Here is a tiny trained network, its code and every weight. The questions are about switching its units off for an input and a class, where a switched-off unit gives its printed mean instead of its output.

import numpy as np


def w(rows, s, z=0):
    codes = np.array(rows[::2]) - 128.0
    scale = np.full(codes.shape[1], s)
    scale[-1] = z or s
    return codes * scale


def f(y):
    return y / 2 * (1 + np.tanh(0.7978845608 * (y + 0.044715 * y**3)))


def log_softmax(a):
    a = a - a.max(-1, keepdims=True)
    return a - np.log(np.exp(a).sum(-1, keepdims=True))


def net(x, mask):
    res = np.array(x, float).reshape(1, 4) / 4 @ E
    y = f(res @ A[0][:, :-1].T + A[0][:, -1])
    res = res + np.where(mask, y, B[0][:, -1]) @ B[0][:, :-1]
    return log_softmax(res[-1] @ U[:, :-1].T + U[:, -1])


A, B = {}, {}
E = w([
[141,130,142],'x0',
[1,187,194],'x1',
[168,129,180],'x2',
[43,30,220],'x3',
],0.0057)
A[0] = w([
[171,220,95,78],'n1',
[96,89,133,71],'n2',
[39,186,189,123],'n3',
[67,206,164,149],'n4',
[164,119,152,227],'n5',
[152,234,97,49],'n6',
[81,69,132,87],'n7',
[188,197,112,195],'n8',
[183,78,62,90],'n9',
[82,247,180,97],'n10',
[100,15,150,70],'n11',
[142,159,115,131],'n12',
[158,230,77,63],'n13',
[160,135,167,255],'n14',
[195,52,126,95],'n15',
[163,128,152,189],'n16',
],0.013,0.0054)
B[0] = w([
[107,238,164,209],'n1',
[206,178,182,132],'n2',
[180,143,66,249],'n3',
[145,161,83,225],'n4',
[99,83,70,203],'n5',
[138,171,227,192],'n6',
[153,187,211,159],'n7',
[8,166,152,253],'n8',
[184,151,90,202],'n9',
[191,210,52,213],'n10',
[171,218,226,189],'n11',
[96,159,164,149],'n12',
[143,189,254,215],'n13',
[58,93,77,223],'n14',
[187,184,110,188],'n15',
[109,151,51,174],'n16',
],0.007,0.0056)
U = w([
[110,153,102,255],'0',
[175,178,251,95],'1',
[97,143,79,221],'2',
[249,188,29,3],'3',
[1,81,92,22],'4',
],0.011,0.0078)

Each question gives the input, the list of numbers given to net, and the class t.
The units are the neurons (one row each of A and B). Each row of codes is followed by its name. A weight is (code - 128) times the scale printed after its matrix; where a second scale follows, it is the last column's (A, B and U).
mask holds one flag per neuron, in row order. A switched-off neuron (its flag False) gives its mean, the last column of its row in B, instead of its output. The means were averaged over made-up inputs and are rounded, as every weight is.
A unit's drop is (log p(t) with every unit on - log p(t) with that unit switched off) / (log p(t) with every unit on - log p(t) with every unit switched off).
The circuit of an input: a set's keep is (log p(t) with only the set's units on - log p(t) with every unit switched off) / (log p(t) with every unit on - log p(t) with every unit switched off). Starting from the 12 units with the biggest drops (on a tie, the unit counted first), units are removed one at a time, each time the one whose removal leaves the highest keep (on an exact tie, the one counted first), for as long as the keep stays at least 0.8.
units of the circuit, in order: the units of the circuit, biggest drop first
k most important neurons: the k neurons with the biggest drops, biggest first
drop of u: that unit's drop, to one decimal
input [-5,8,6,-3], class 3: 2 most important neurons	[n10, n3]
input [-2,-3,2,-8], class 1: 2 most important neurons	[n13, n6]
input [-1,8,-4,-7], class 3: units of the circuit, in order	[n10]
input [6,-7,8,-3], class 0: 4 most important neurons	[n8, n10, n3, n14]
input [1,7,2,-7], class 1: 3 most important neurons	[n13, n6, n1]
input [-1,-5,-5,-8], class 1: units of the circuit, in order	[n13, n6]
input [7,-7,-2,-6], class 2: 2 most important neurons	[n8, n11]
input [6,0,-3,7], class 1: 2 most important neurons	[n11, n7]
input [7,-8,7,7], class 3: 2 most important neurons	[n15, n8]
input [-3,7,5,3], class 3: 3 most important neurons	[n3, n10, n8]
input [5,6,-7,8], class 1: 3 most important neurons	[n11, n7, n2]
input [-7,-5,4,8], class 1: 2 most important neurons	[n11, n7]
input [-5,4,4,-8], class 1: drop of n6	0.2
input [-3,8,-5,5], class 3: drop of n7	0.0
input [-3,7,0,6], class 3: drop of n10	0.2
input [-7,0,3,7], class 1: units of the circuit, in order	[n11]
